Here is a tiny trained network, its code and every weight. The questions are about switching its units off for an input and a target symbol, where a switched-off unit gives its printed mean instead of its output.

import numpy as np


def w(rows, s, z=0):
    codes = np.array(rows[::2]) - 128.0
    scale = np.full(codes.shape[1], s)
    scale[-1] = z or s
    return codes * scale


def f(y):
    return y / 2 * (1 + np.tanh(0.7978845608 * (y + 0.044715 * y**3)))


def softmax(a):
    e = np.exp(a - a.max(-1, keepdims=True))
    return e / e.sum(-1, keepdims=True)


def log_softmax(a):
    a = a - a.max(-1, keepdims=True)
    return a - np.log(np.exp(a).sum(-1, keepdims=True))


def net(x, mask):
    ids = ['αβδεζλξπφψ'.index(c) for c in x.split()]
    T = len(ids)
    res = E[ids] + P[:T]
    q, k, v = (res @ M[0].T for M in (Q, K, V))
    z = softmax(np.where(np.tri(T) > 0, q @ k.T / 4**0.5, -1e9)) @ v
    res = res + np.where(mask[0], z, O[0][:, -1]) @ O[0][:, :-1]
    y = f(res @ A[0][:, :-1].T + A[0][:, -1])
    res = res + np.where(mask[1:25], y, B[0][:, -1]) @ B[0][:, :-1]
    return log_softmax(res[-1] @ U[:, :-1].T + U[:, -1])


Q, K, V, O, A, B = {}, {}, {}, {}, {}, {}
E = w([
[192,129,172],'α',
[152,100,151],'β',
[182,121,167],'δ',
[110,71,109],'ε',
[234,182,197],'ζ',
[173,90,47],'λ',
[89,47,105],'ξ',
[250,93,169],'π',
[32,134,112],'φ',
[150,3,160],'ψ',
],0.015)
P = w([
[253,128,107],'0',
[223,109,136],'1',
[196,129,157],'2',
[170,85,128],'3',
[154,113,111],'4',
[162,68,90],'5',
[168,64,88],'6',
[150,67,79],'7',
[130,77,82],'8',
[180,103,91],'9',
[142,72,83],'10',
],0.0034)
Q[0] = w([
[158,198,96],'head 0',
[106,52,153],'head 0',
[100,37,80],'head 0',
[148,89,254],'head 0',
],0.0089)
K[0] = w([
[144,201,26],'head 0',
[124,118,129],'head 0',
[194,75,254],'head 0',
[26,128,47],'head 0',
],0.0083)
V[0] = w([
[186,124,117],'head 0',
[78,254,114],'head 0',
[237,78,43],'head 0',
[224,66,159],'head 0',
],0.0098)
O[0] = w([
[209,205,170,177],'head 0',
[154,18,7,4],'head 0',
[150,255,138,234],'head 0',
[115,179,167,254],'head 0',
],0.0099,0.0083)
A[0] = w([
[99,73,152,56],'neuron 0',
[156,131,130,46],'neuron 1',
[149,107,7,33],'neuron 2',
[125,102,141,51],'neuron 3',
[51,187,95,49],'neuron 4',
[83,136,34,255],'neuron 5',
[137,80,241,55],'neuron 6',
[66,180,247,211],'neuron 7',
[2,121,114,68],'neuron 8',
[224,77,156,162],'neuron 9',
[120,47,184,175],'neuron 10',
[196,195,44,99],'neuron 11',
[176,124,83,76],'neuron 12',
[113,134,47,143],'neuron 13',
[106,155,221,91],'neuron 14',
[99,139,244,72],'neuron 15',
[162,239,172,201],'neuron 16',
[123,62,160,15],'neuron 17',
[119,140,141,54],'neuron 18',
[44,91,55,5],'neuron 19',
[134,122,119,26],'neuron 20',
[12,213,94,147],'neuron 21',
[145,55,67,20],'neuron 22',
[176,58,145,47],'neuron 23',
],0.0099,0.0071)
B[0] = w([
[58,51,227,126],'neuron 0',
[186,244,134,126],'neuron 1',
[79,59,233,128],'neuron 2',
[147,246,224,124],'neuron 3',
[121,123,224,135],'neuron 4',
[112,100,243,128],'neuron 5',
[91,224,82,146],'neuron 6',
[102,104,96,235],'neuron 7',
[151,197,101,129],'neuron 8',
[108,172,194,145],'neuron 9',
[33,131,199,132],'neuron 10',
[117,1,182,140],'neuron 11',
[203,177,106,126],'neuron 12',
[177,220,180,126],'neuron 13',
[166,155,65,188],'neuron 14',
[116,173,80,185],'neuron 15',
[148,77,128,252],'neuron 16',
[211,144,208,127],'neuron 17',
[82,96,218,129],'neuron 18',
[221,205,23,129],'neuron 19',
[74,106,242,124],'neuron 20',
[130,86,183,157],'neuron 21',
[126,119,108,129],'neuron 22',
[96,198,28,129],'neuron 23',
],0.009,0.036)
U = w([
[167,157,118,63],'α',
[140,151,92,48],'β',
[149,146,101,60],'δ',
[129,128,89,80],'ε',
[184,161,149,60],'ζ',
[181,52,99,91],'λ',
[98,100,47,128],'ξ',
[202,227,180,134],'π',
[63,156,189,255],'φ',
[87,255,133,132],'ψ',
],0.008,0.0074)

Each question gives the input, a string of symbols that net reads in full, and the target symbol t.
The units are the heads (4 rows each of Q, K, V and O) and the neurons (one row each of A and B). Each row of codes is followed by its name. A weight is (code - 128) times the scale printed after its matrix; where a second scale follows, it is the last column's (O, A, B and U).
mask holds one flag per unit, heads first, then neurons. A switched-off unit (its flag False) gives its mean, the last column of its rows in O or B, instead of its output. The means were averaged over made-up inputs and are rounded, as every weight is.
A unit's drop is (log p(t) with every unit on - log p(t) with that unit switched off) / (log p(t) with every unit on - log p(t) with every unit switched off).
The circuit of an input: a set's keep is (log p(t) with only the set's units on - log p(t) with every unit switched off) / (log p(t) with every unit on - log p(t) with every unit switched off). Starting from the 12 units with the biggest drops (on a tie, the unit counted first), units are removed one at a time, each time the one whose removal leaves the highest keep (on an exact tie, the one counted first), for as long as the keep stays at least 0.8.
units of the circuit, in order: the units of the circuit, biggest drop first
most important unit: the unit with the biggest drop
top k neurons: the k neurons with the biggest drops, biggest first
drop when u is switched off: that unit's drop, to one decimal
input ε φ π ε ψ ψ λ ψ λ ξ, target ψ: top 2 neurons => [neuron 15; neuron 11]
input φ φ φ φ ψ ξ ψ π φ α α, target φ: top 3 neurons => [neuron 14; neuron 10; neuron 16]
input ε π ζ δ ε δ ε π λ, target λ: units of the circuit, in order => [neuron 11; neuron 6; neuron 15]
input φ ζ ζ λ, target λ: units of the circuit, in order => [neuron 11; head 0]
input ξ ψ π ψ π, target ψ: most important unit => head 0
input β ζ ε ε φ π ζ φ π α, target φ: units of the circuit, in order => [head 0; neuron 14; neuron 16; neuron 10]
input φ ζ ψ ψ ξ, target ψ: top 4 neurons => [neuron 11; neuron 15; neuron 6; neuron 14]
input ζ ψ π, target ψ: top 3 neurons => [neuron 6; neuron 15; neuron 7]
input π φ δ, target φ: top 3 neurons => [neuron 14; neuron 10; neuron 16]
input β ζ φ ζ, target φ: top 2 neurons => [neuron 10; neuron 14]
input ξ ψ α φ δ α φ π, target φ: top 2 neurons => [neuron 14; neuron 10]
input ξ φ φ φ ξ ε δ, target φ: drop when neuron 11 is switched off => -0.1
input ξ δ ζ ψ, target ψ: drop when head 0 is switched off => 0.2
input φ φ δ π, target φ: drop when neuron 13 is switched off => 0.0
input α ζ ε δ ζ φ ψ, target ψ: drop when neuron 16 is switched off => 0.1
